[ -6  -4  -1   9  -1  12  -1   3  -7  13  -9 -31  16 -20  11  12   4   2
  -3   1  -2  20  15  -8   3  -7  -5 -14  10   6 -13]	<72>
[ 15  -2  18  34 -16  -5   1  22 -21  12  15 -34  12 -30  15  29   1  17
  27  10 -22  34   1  -9   1  -8  -9 -25   5  15  -3]	<70>
[ 13  -5  17  35 -17  -2   1  23 -21  17  13 -36  16 -33  18  30   3   8
  23   6 -22  34  10 -14  -2 -12 -15 -27   0  15  -6]	<70>
[  2 -13   8  13  -9   9   3  12   5  13   3 -12  15  -8  -2   2   2 -15
  13 -15  -5  21   9 -17   1 -18 -16  -5  -9  -2   3]	<72>
[  2  -5  -6 -25  -2   0   6  -1  19   0   8  31  -2  23 -32 -34   0 -38
 -11 -26  19 -14  12  -7 -12 -13 -17  21 -29 -18  14]	<72>
[  3  -5  -6 -25  -2   5   6   2  17   3  11  26   0  19 -33 -36   2 -44
 -16 -29  24 -14  17  -9 -12 -16 -23  14 -32 -18  14]	<72>
[-11 -17  -8 -11   0  20   4   0  13  16 -11 -12  18  -3 -14 -20   5 -32
 -11 -22  11  11  27 -18  -6 -21 -23   4 -14  -9  -3]	<70>
[-11  -8  -2  11   1  19  -1   5  -1  14 -13 -36  19 -24  12  13   5  -8
  -7  -6   1  31  13 -13   8 -15  -7 -13  14   6 -12]	<72>
[-13 -11  -5   4   3  14   0  -1  -3  17 -15 -31  17 -14   6   1   7  -8
 -13  -5   0  11  25 -12  -2  -7 -12  -6   7   2 -12]	<70>
[ -5   8  -7  13  -1  18  -2   9 -12  13   5 -34  15 -29   3  10   5 -12
 -27  -5  16  32  23  -7   3 -15  -8 -25   8   8 -14]	<72>
[ -5   1  -3  12   0   8  -1   3 -14  11  -4 -30  11 -21   9  10   5  -1
  -8   3   1  17  19  -7  -1  -5  -8 -16   8   7 -13]	<72>
[ -8  -4  -8 -12   1  15   2   0   8   8  -4  -1   7  -3 -14 -20   4 -30
 -20 -17  17   8  19 -10  -5 -15 -15   4 -11  -8   0]	<70>
[ 13   7   1  10 -11  -4   2  15 -11   5  24  -6   1 -11  -7   5   3 -13
  -8  -8   6  10  12  -5  -7 -10 -15 -14 -13   3   2]	<72>
[ 12 -15  15  36 -16   7   1  24 -11  22   3 -39  25 -32  17  28   3   5
  28  -1 -25  44   5 -22   6 -21 -16 -24   2  13  -5]	<70>
[ 13  -2  15  34 -14   2  -1  24 -12   7  11 -23  14 -29  17  30  -1  13
  26   3 -16  40 -11 -10  13 -13  -1 -22   6  16  -2]	<70>
[ -3 -15  -6 -23  -1   9   7   2  22   6   3  21   4  18 -32 -36   3 -46
 -11 -34  19  -7  19 -16 -10 -21 -27  16 -32 -20  14]	<72>
[ 15  26 -15 -28  -4  -3   5   9   1  -6  40  35 -17  11 -40 -32   3 -50
 -51 -28  49 -14  24   4 -16 -14 -19  -8 -32 -12  13]	<72>
[-11  -7  -5  12  -2  25   0  10  -6  23  -8 -47  28 -33   2   4   7 -19
 -20 -14  10  41  31 -20   4 -25 -19 -22   6   6 -16]	<72>
[-12  -5 -10   3   2  18   0   1  -3  15 -12 -32  17 -22   5  -1   6 -12
 -19  -5   8  21  25 -12   1 -13 -12  -5   5   2 -13]	<70>
[  5   8 -12 -28   0   6   4   4  22  -7  18  35  -8  15 -37 -33  -1 -44
 -29 -31  36  -7   8  -3  -5 -19  -9  10 -27 -14  17]	<72>
[-14 -24   6  10   0  10   0  -3  -1  18 -24 -34  20 -12  17  12   5   6
  19   3 -23  14  12 -14   1  -4 -10  -2   7   3 -12]	<72>
[ -8 -27  -1 -22  -2  13   8   0  29  13 -10  15  14  19 -34 -31   3 -47
   4 -36  10  -4  18 -24  -9 -24 -32  24 -34 -22  11]	<72>
[-15 -12  -3   4   4  21  -1  -2   3  14 -21 -29  18 -16   7   1   4  -7
  -7  -8  -3  19  17 -13   3 -12  -8  -4   7   1 -12]	<70>
[-16 -21  -4 -10   2  20   3  -5  21   9 -24  -2  17   7 -11 -17   2 -19
   5 -19   2   8   8 -17   4 -15 -12  15  -8 -11   2]	<70>
[ -7  -8  -4 -15   1   4   3  -7   7   9  -7   1   4   6  -9 -13   3 -22
  -7  -9   6 -10  18  -7 -10  -5 -14  11 -11  -9   0]	<70>
[ -7  -3  -7 -12   3  11   1  -3  11   1  -5  10   3   6 -12 -15   1 -18
 -11 -15  15   1   8  -5   0 -10  -7   8  -8  -7   1]	<70>
[ -8   4  -7   3   3  13  -1   1  -9   9  -5 -26  10 -14   6   0   5  -7
 -23  -4  11  13  21  -5  -1  -7  -7 -12   7   3 -12]	<70>
[  4  28 -12  11  -2  13  -3  12 -20   4  20 -30   3 -35  -1   8   6 -11
 -46  -3  30  31  22   2   2 -12  -4 -34   8  12 -14]	<72>
[-10  -4  -6   4   1  12   0   1  -7  14  -9 -31  14 -17   3  -1   7  -7
 -17  -4   5  13  26  -8  -4  -8 -12 -14   4   4 -12]	<70>
[-14 -15  -4   4   3  17   0  -5   2  16 -22 -31  18 -12   8   1   5  -3
  -3  -5  -3  12  19 -13   0  -7 -10  -3   6   0 -11]	<70>
[  2 -21  11   9  -8   3   3   8   7  13  -3  -7  14  -3   2   5   0  -5
  27  -8 -17  13   3 -17  -1 -11 -14   2  -9  -3   2]	<72>
[  2  22 -16 -14   1   8   0   3  -3  -2  20   3  -6  -6 -21 -18   4 -31
 -48 -19  40   5  20   3  -4 -13  -7 -10 -10  -2   0]	<70>
[  1  -6  -7 -27  -3   9   6   3  20   2   9  30   0  17 -33 -32   1 -46
 -18 -32  27  -5  17 -12 -10 -21 -23  15 -31 -18  12]	<72>
[  2  30 -16   0   2   9  -3   8 -21   2  21 -21  -3 -26  -4  -2   6 -15
 -54  -4  37  15  29   5  -3  -8  -6 -29   3  10 -12]	<70>
[ 10 -18  22  35 -16  -5   1  19 -15  19   4 -33  19 -25  21  29   2  17
  43   9 -36  28   1 -15   1  -6 -12 -20   2  13  -4]	<70>
[ -3  -3  -8 -11  -3   5   4   1  -5  16   5 -12   8  -5 -15 -21   9 -30
 -28 -15  17  -3  40 -11 -19 -11 -27  -3 -18  -7  -4]	<70>
[ -7  -7  -8 -12   0  14   3   1   5  14  -3 -10  12  -6 -17 -20   6 -32
 -24 -22  19   7  32 -15  -9 -18 -24  -3 -14  -8  -3]	<70>
[11  7  3  3 -8 -6  1 11 -3  0 17 12 -3 -3 -5  4 -1 -1  4 -2 -2  7 -6  0
 -1 -4 -2 -8 -4  2  6]	<72>
[-18 -30   4  14  -1  20   2  -2   2  28 -31 -45  31 -20  13   8   6  -6
  17  -4 -21  25  23 -25   1 -14 -18  -5   6   2 -15]	<72>
[ -1  17 -13   5   1   6  -1   4 -20   9  11 -26   1 -20  -1  -1   8 -12
 -37  -2  21   8  33   0  -9  -3 -11 -22   6   7 -13]	<70>
[ -5 -21  -2 -24  -1   9   7   0  25   8  -3  23   7  21 -29 -35   2 -41
  -1 -31  11  -9  13 -18 -10 -18 -26  21 -32 -20  12]	<72>
[ 14  -2  15  35 -16   0  -1  23 -16  11  15 -26  13 -32  16  29   0  13
  23   7 -19  37  -2 -10   6 -11  -6 -27   6  15  -3]	<70>
[ -2 -12  -4 -25  -2   6   6  -1  23   3   3  27   1  24 -31 -32   0 -42
  -5 -29  15 -13   9 -11  -9 -15 -20  25 -28 -19  16]	<72>
[-11  -8 -10 -13   4  22   1   1  17   7 -10  -1  13  -2 -15 -17   2 -30
 -15 -22  20  15  11 -14   5 -21 -12   6  -9 -10  -1]	<70>
[  6   8  -9 -27  -1   0   5   3  15  -6  19  36 -11  20 -35 -34   0 -42
 -25 -27  32 -14  10  -2 -10 -12 -14  11 -32 -14  16]	<72>
[ -3   8 -12 -15   4  11   0   0  10  -6   4  12  -1   5 -16 -17   0 -20
 -24 -15  25   3   4   0   4 -11  -1   1  -6  -5   2]	<70>
[ -1  -4  -8 -26   2  11   4   2  30  -7   5  36  -5  23 -33 -31  -3 -39
 -11 -32  28  -1  -5  -8   3 -20  -9  19 -24 -17  16]	<72>
[ -6 -24  -3 -24  -2   7   7  -1  27   9  -7  21  11  23 -29 -35   2 -42
   7 -31   7 -12  13 -20  -9 -20 -27  24 -27 -21  14]	<72>
[-11  -5  -4   3   2   9   0  -2  -8  12 -14 -27  12 -12   7   0   6  -1
 -10   0  -1   7  21  -6  -3  -2  -8  -6   7   0 -10]	<70>
[-12  -1  -6   7   3  28  -3  10   5   7 -10 -29  18 -27   5  12   1 -10
 -22 -14  16  46   5 -12  21 -24   1 -17  14   7 -11]	<72>
[  4  -5  -3 -24  -2  -7   6  -3  15  -1   9  35  -9  28 -29 -35   1 -31
  -6 -20  14 -29  10  -4 -15  -5 -18  20 -30 -18  14]	<72>
[  6 -27  25  35 -12  -6   1  11  -2  13 -13 -23  22  -9  29  35  -2  29
  63  15 -51  23 -18 -14   9  -1  -1  -4   7  10   0]	<70>
[ -3   5  -4   9   0  13  -2   7 -10   6  -3 -27  11 -23   6   9   4  -1
 -19  -5   8  23  13  -5   4  -6  -3 -19   9   8 -12]	<72>
[-14 -16  -1   3   3  14   0  -4   0  16 -22 -30  19 -10   8  11   5  -3
  -1  -2  -8  12  20 -12  -2  -6 -10  -2   4   0 -11]	<70>
[  5 -25  23  35 -14   2   1  16  -4  19  -8 -27  23 -18  23  28   0  20
  52   8 -39  36  -9 -19   8 -11  -8 -12   5  10  -4]	<70>
[ -3 -19  -2 -23  -3   1   7  -2  22   7  -2  25   4  25 -28 -35   2 -41
   0 -26   9 -18  16 -15 -14 -14 -25  26 -33 -20  14]	<72>
[ -8  11 -13   2   2  25  -1   8  -8  13   2 -30  12 -27  -4  -2   7 -23
 -44 -15  30  32  27  -8   5 -21 -10 -24   7   5 -14]	<70>
[ -1 -15  -2 -23  -2   3   7  -2  19   6   2  27   2  25 -30 -36   2 -39
  -3 -28  11 -17  16 -14 -13 -14 -24  22 -32 -20  12]	<72>
[ -7   4  -5   2   3   5  -1  -5  -8   5  -6 -18   4 -13   7   0   3   4
 -12   4   5   5  13   1  -2   2  -2  -7   8   4 -11]	<70>
[ -6   7  -8   2   3   9  -2  -1 -10   7   0 -23   5 -16   3   2   5  -7
 -25  -1  13  10  21   0  -2  -5  -5 -14   6   5 -12]	<70>
[ 17   1  18  33 -14 -11   0  19 -19   7  15 -24   6 -23  22  31  -1  24
  29  13 -27  23  -7  -3   2   1   0 -21   8  15  -3]	<70>
[ 11  39 -19 -16   3   3  -2   6  -8 -15  33  19 -18  -3 -24 -17   0 -23
 -60 -11  50   0  10  16  -3  -5   2 -14  -7   1   2]	<70>
[  4  -7   5   6  -9   6   3  13   2  11   7 -10  10  -7  -5   2   2 -13
  10 -11  -3  19   9 -15  -1 -16 -16 -18 -13   2   2]	<72>
[  3 -16  11   6  -7   3   3   9   8   9  -1  -5  10  -3  -1   3   0  -5
  23  -7 -13  13  -1 -13   2 -12 -11  -1  -7  -2   3]	<72>
[ 18   4  13  34 -16  -5   0  23 -23  10  22 -27   9 -28  17  30   1  13
  18   9 -16  32   1  -7   2  -9  -7 -30   2  16  -4]	<70>
[  5   0  -4 -26   0  -8   5  -4  18  -9  10  42 -13  30 -29 -35  -2 -28
 -10 -18  15 -31   1   1 -10  -3  -9  23 -27 -17  17]	<72>
[ -2   1  -7 -14   2   0   2  -5   2   0   1   5  -4   7 -11 -16   2 -13
 -14  -8  12 -14  12   1  -9  -1  -8   8 -10  -6   2]	<70>
[ -5  14 -13   2   0  18  -1   8 -13  10   9 -30   8 -25  -5  -2   7 -20
 -44 -11  30  25  30  -4  -2 -15 -11 -30   6   6 -13]	<70>
[ -8  -6  -4  16  -2  17   0   6  -9  18  -9 -35  18 -26   8   9   6  -9
 -13  -4   1  26  30 -14   0 -15 -15 -18   6   6 -15]	<72>
[-15  -5 -10   3   3  30   0   6   1  17 -14 -36  23 -22   0   0   6 -21
 -24 -18  16  37  23 -16   7 -23 -12 -14   8   3 -14]	<70>
[  9 -20  23  35 -15  -2   1  16  -9  16  -3 -27  16 -20  25  31  -1  24
  48  12 -40  28 -11 -14   5  -5  -5 -12   6  11  -3]	<70>
[  0 -14  -1 -24  -2   1   7  -4  21   2   1  30  -1  28 -28 -35   1 -37
   0 -21   9 -23  12 -11 -14 -10 -21  27 -32 -20  15]	<72>
[  2 -19   9   7  -8   5   3   9   8   8  -5  -5  12  -3  -1   4   0  -7
  25  -9 -15  14  -1 -15   3 -12 -11   1 -10  -2   4]	<72>
[ 10  14 -11 -27  -1  -4   4   4  10  -8  27  37 -16  20 -38 -36  -1 -44
 -28 -24  35 -21  11   3 -13  -8 -13  14 -21 -14  14]	<72>
[  9  -8   5   9  -9  -5   3   8  -1   7   7  -2   6  -3  -2   2   1  -4
  16  -3 -10   6   4  -9  -5  -6 -12  -3 -10  -1   4]	<72>
[  8   9 -11 -27  -1   0   4   3  12  -5  22  34 -12  20 -35 -34   1 -41
 -26 -26  32 -16  12  -1 -10 -14 -16   9 -30 -14  15]	<72>
[ 12  -6  17  35 -17   0   1  24 -19  19  13 -34  18 -32  17  29   3   6
  25   4 -21  39   9 -16   1 -12 -14 -28   4  14  -6]	<70>
[ -5  18 -13   1   5  19  -4   6  -8   2   6 -21   5 -22  -2   1   4 -14
 -41  -9  25  25  15   0   7 -14  -1 -21  10   7 -10]	<70>
[ -6  -2 -10 -12   1  13   2   0   7   7  -1  -2   6   1 -15 -18   3 -29
 -24 -18  20   6  19  -7  -4 -14 -14  -1  -9  -6  -1]	<70>
[-12 -15  -5 -12   2  16   3  -4  13  11 -13  -3  13   6 -11 -18   4 -23
  -8 -18   5   3  18 -14  -4 -14 -17   5 -11 -11  -2]	<70>
[-12 -14  -1  11  -1  21   0   3  -2  19 -16 -38  23 -24   9   9   6  -8
  -4  -7  -3  30  21 -16   5 -16 -12 -15   7   5 -14]	<72>
[  7 -18  17  35 -17   8   2  23 -12  25   3 -43  27 -35  18  28   3   4
  33  -1 -26  47   7 -24   5 -20 -17 -24   3  12  -6]	<70>
[  8  12 -10 -27  -2   2   4   5  14  -7  22  36 -11  18 -36 -35  -1 -42
 -30 -27  37 -11   9   0  -8 -14 -14  11 -28 -15  14]	<72>
[-11  -7  -3  15  -4  22   0   8  -6  21 -10 -45  25 -31   7   7   7 -17
 -11  -9   5  34  27 -19   3 -21 -18 -21   5   8 -15]	<72>
[  8 -16  19  36 -15   7   0  23 -11  20   1 -39  24 -29  19  29   1   8
  36   1 -28  43   2 -19   6 -16 -15 -21   4  12  -5]	<70>
[  9 -21  23  35 -12  -6   0  15  -7  13  -4 -22  16 -14  22  32  -1  26
  52  13 -42  26 -10 -11   7  -3  -3 -12   8  11  -1]	<70>
[  2 -35  25  38 -17   2   4  17  -8  29 -13 -41  32 -24  25  28   4  14
  56   5 -47  35   9 -28   0 -12 -22 -10   1   8  -6]	<70>
[ -6  -1  -1  12   0  11  -2   3 -10  10  -8 -29  12 -19  10  10   5   1
  -6   0  -1  18  17  -6   1  -6  -4 -13   9   7 -12]	<72>
[  3  -2  -8 -26   0   7   5   3  20   0  11  36  -3  19 -35 -35   0 -43
 -19 -32  28 -10  12  -9  -9 -19 -18  14 -30 -17  13]	<72>
[-11 -14   0  13  -2  15   0   3  -7  19 -14 -40  21 -22  10   9   6  -5
   1  -2 -12  23  24 -16  -3 -12 -15 -13   5   5 -14]	<72>
